Here is a tiny trained network, its code and every weight. The questions are about switching its units off for an input and a class, where a switched-off unit gives its printed mean instead of its output.

import numpy as np


def w(rows, s, z=0):
    codes = np.array(rows[::2]) - 128.0
    scale = np.full(codes.shape[1], s)
    scale[-1] = z or s
    return codes * scale


def norm(h):
    return h / np.sqrt((h * h).mean(-1, keepdims=True) + 1e-5)


def f(y):
    return y / 2 * (1 + np.tanh(0.7978845608 * (y + 0.044715 * y**3)))


def log_softmax(a):
    a = a - a.max(-1, keepdims=True)
    return a - np.log(np.exp(a).sum(-1, keepdims=True))


def net(x, mask):
    res = np.array(x, float).reshape(1, 7) / 4 @ E
    u = 0
    for l in range(4):
        y = f(norm(res) @ A[l][:, :-1].T + A[l][:, -1])
        res = res + np.where(mask[u : u + 10], y, B[l][:, -1]) @ B[l][:, :-1]
        u += 10
    return log_softmax(norm(res)[-1] @ U[:, :-1].T + U[:, -1])


A, B = {}, {}
E = w([
[141,129,151,122,116,134],'x0',
[132,128,136,127,124,131],'x1',
[128,128,127,128,128,129],'x2',
[79,59,130,234,52,79],'x3',
[244,126,74,143,76,158],'x4',
[67,137,94,139,124,254],'x5',
[121,4,104,6,93,116],'x6',
],0.0048)
A[0] = w([
[67,163,208,74,130,99,84],'L0N0',
[126,70,128,83,121,136,66],'L0N1',
[167,183,132,59,167,136,76],'L0N2',
[170,83,180,126,113,132,122],'L0N3',
[114,106,110,50,40,103,3],'L0N4',
[120,117,113,132,106,180,81],'L0N5',
[203,148,145,96,181,72,65],'L0N6',
[128,180,140,109,144,1,40],'L0N7',
[153,117,121,115,123,34,100],'L0N8',
[227,173,72,122,85,127,47],'L0N9',
],0.0096,0.0026)
B[0] = w([
[35,112,25,110,151,108,210],'L0N0',
[150,193,120,157,150,123,196],'L0N1',
[97,2,117,183,210,162,219],'L0N2',
[84,119,65,158,124,117,167],'L0N3',
[172,174,144,143,210,48,224],'L0N4',
[137,101,106,106,110,171,163],'L0N5',
[145,144,170,126,137,230,216],'L0N6',
[120,103,170,20,101,120,253],'L0N7',
[115,111,174,113,53,237,244],'L0N8',
[186,125,74,145,109,121,250],'L0N9',
],0.0085,0.0028)
A[1] = w([
[151,102,158,50,127,87,189],'L1N0',
[187,193,158,157,181,129,78],'L1N1',
[215,100,103,145,190,117,82],'L1N2',
[141,110,124,146,138,72,189],'L1N3',
[96,180,74,101,118,81,111],'L1N4',
[125,154,136,139,97,102,5],'L1N5',
[88,125,83,149,123,201,71],'L1N6',
[116,254,124,104,45,144,154],'L1N7',
[50,157,96,137,161,114,65],'L1N8',
[67,79,140,90,168,138,143],'L1N9',
],0.0089,0.0026)
B[1] = w([
[172,180,254,170,158,126,204],'L1N0',
[116,130,120,144,140,94,158],'L1N1',
[49,166,88,135,94,82,216],'L1N2',
[153,166,131,164,223,178,166],'L1N3',
[125,193,109,143,149,87,146],'L1N4',
[113,113,110,122,116,155,106],'L1N5',
[121,190,160,50,87,106,207],'L1N6',
[134,176,121,70,212,148,173],'L1N7',
[166,175,95,67,89,127,196],'L1N8',
[188,112,110,142,97,99,252],'L1N9',
],0.0064,0.0035)
A[2] = w([
[132,204,94,208,83,100,210],'L2N0',
[77,152,40,74,88,207,71],'L2N1',
[170,197,156,121,138,75,67],'L2N2',
[186,105,127,203,148,212,252],'L2N3',
[107,85,174,214,48,81,226],'L2N4',
[138,8,61,84,118,95,138],'L2N5',
[173,232,228,220,227,155,189],'L2N6',
[188,150,156,107,254,116,136],'L2N7',
[39,130,173,118,132,186,68],'L2N8',
[57,153,160,98,187,54,116],'L2N9',
],0.0075,0.0017)
B[2] = w([
[137,122,139,89,175,87,233],'L2N0',
[189,113,215,132,133,151,217],'L2N1',
[137,161,133,187,183,128,156],'L2N2',
[61,92,63,42,121,97,230],'L2N3',
[126,84,152,136,235,240,216],'L2N4',
[158,218,174,157,169,108,187],'L2N5',
[146,130,213,123,139,53,253],'L2N6',
[162,124,125,180,183,133,204],'L2N7',
[85,127,136,113,23,89,161],'L2N8',
[125,2,131,99,70,30,194],'L2N9',
],0.0067,0.0043)
A[3] = w([
[98,124,215,107,182,96,218],'L3N0',
[195,191,51,184,58,118,51],'L3N1',
[97,106,136,202,130,142,8],'L3N2',
[78,70,189,114,189,187,159],'L3N3',
[193,132,222,75,54,165,38],'L3N4',
[113,72,109,181,201,159,135],'L3N5',
[14,187,140,60,158,134,3],'L3N6',
[141,124,121,46,173,201,189],'L3N7',
[175,134,182,92,181,104,87],'L3N8',
[127,254,139,157,157,200,246],'L3N9',
],0.0086,0.0015)
B[3] = w([
[161,147,35,172,138,117,255],'L3N0',
[120,103,30,112,45,91,148],'L3N1',
[205,149,103,115,169,187,119],'L3N2',
[132,190,60,177,111,254,223],'L3N3',
[75,211,146,55,43,89,219],'L3N4',
[23,161,163,162,146,127,184],'L3N5',
[194,47,110,94,125,136,157],'L3N6',
[48,147,156,165,92,119,214],'L3N7',
[148,186,189,179,85,93,215],'L3N8',
[175,112,226,139,136,106,161],'L3N9',
],0.0071,0.0062)
U = w([
[162,162,148,203,185,95,92],'0',
[121,156,197,97,70,205,100],'1',
[73,118,105,191,209,251,66],'2',
[77,163,102,144,128,133,254],'3',
[123,34,33,97,94,120,77],'4',
],0.013,0.006)

Each question gives the input, the list of numbers given to net, and the class t.
The units are the neurons (one row each of A and B). Each row of codes is followed by its name. A weight is (code - 128) times the scale printed after its matrix; where a second scale follows, it is the last column's (A, B and U).
mask holds one flag per neuron, layer by layer. A switched-off neuron (its flag False) gives its mean, the last column of its row in B, instead of its output. The means were averaged over made-up inputs and are rounded, as every weight is.
A unit's drop is (log p(t) with every unit on - log p(t) with that unit switched off) / (log p(t) with every unit on - log p(t) with every unit switched off).
The circuit of an input: a set's keep is (log p(t) with only the set's units on - log p(t) with every unit switched off) / (log p(t) with every unit on - log p(t) with every unit switched off). Starting from the 12 units with the biggest drops (on a tie, the unit counted first), units are removed one at a time, each time the one whose removal leaves the highest keep (on an exact tie, the one counted first), for as long as the keep stays at least 0.8.
circuit, biggest first: the units of the circuit, biggest drop first
unit that matters most: the unit with the biggest drop
top k neurons: the k neurons with the biggest drops, biggest first
top k neurons in layer l: the k neurons of layer l with the biggest drops, biggest first
drop of u: that unit's drop, to one decimal
input [-6,-4,-2,5,-6,6,4], class 1: circuit, biggest first => L2N1, L0N2
input [6,-5,6,-3,-6,2,7], class 0: top 2 neurons in layer 2 => L2N3, L2N7
input [-3,0,-6,1,-7,-7,4], class 1: circuit, biggest first => L0N8
input [-4,-6,6,-8,5,-6,-1], class 2: circuit, biggest first => L0N2, L0N6
input [-1,2,5,2,7,-5,1], class 4: circuit, biggest first => L0N9, L3N1
input [2,1,8,4,6,-8,-7], class 1: top 2 neurons => L0N8, L0N4
input [1,-8,7,-2,-4,-3,-2], class 4: circuit, biggest first => L0N0, L3N6
input [-5,4,5,6,0,-5,5], class 2: circuit, biggest first => L2N4, L3N3
input [7,-7,0,7,-8,-7,2], class 4: circuit, biggest first => L0N0, L2N9
input [-8,-3,4,-7,1,-8,6], class 1: top 2 neurons => L0N8, L0N6
input [1,-7,3,6,3,-2,5], class 2: top 2 neurons => L2N4, L0N8
input [2,6,-6,7,-5,-3,-6], class 2: circuit, biggest first => L2N4, L3N3
input [-1,-6,-6,0,5,-5,4], class 1: top 3 neurons => L0N8, L0N6, L0N0
input [-1,7,7,1,-7,-4,-4], class 4: unit that matters most => L0N0
input [1,-8,-4,-7,-2,-7,1], class 1: top 2 neurons => L0N7, L0N8
input [5,-4,7,1,2,-7,7], class 0: top 3 neurons => L0N4, L1N0, L0N1
input [6,0,-5,-4,-7,4,7], class 0: top 4 neurons => L1N9, L2N3, L2N5, L1N2
input [-8,-6,-5,8,-7,7,5], class 2: top 3 neurons in layer 0 => L0N8, L0N6, L0N7
input [0,7,3,-6,-3,-6,6], class 0: top 3 neurons => L0N4, L3N8, L1N9
input [-6,-7,8,-7,2,1,-4], class 2: unit that matters most => L0N2
input [2,8,-8,1,-1,4,-5], class 0: top 2 neurons => L0N8, L0N2
input [8,-8,6,8,-6,1,5], class 2: top 2 neurons in layer 2 => L2N4, L2N6
input [2,-3,-8,-3,-1,-4,-1], class 1: top 2 neurons in layer 0 => L0N7, L0N8
input [0,6,-6,-1,-6,-5,-1], class 4: top 2 neurons in layer 0 => L0N0, L0N7
input [7,3,4,7,-4,4,5], class 2: top 2 neurons => L2N4, L1N7
input [-4,-8,3,-2,-8,-8,3], class 1: top 4 neurons => L0N8, L0N7, L0N6, L2N3
input [4,8,-3,-7,2,-1,-2], class 2: circuit, biggest first => L0N2
input [-1,-7,0,-3,-4,5,6], class 0: top 2 neurons in layer 0 => L0N8, L0N4
input [-4,-5,3,4,-8,0,1], class 4: drop of L0N0 => 0.1
input [6,1,-6,-6,4,-6,8], class 0: drop of L0N4 => 1.9
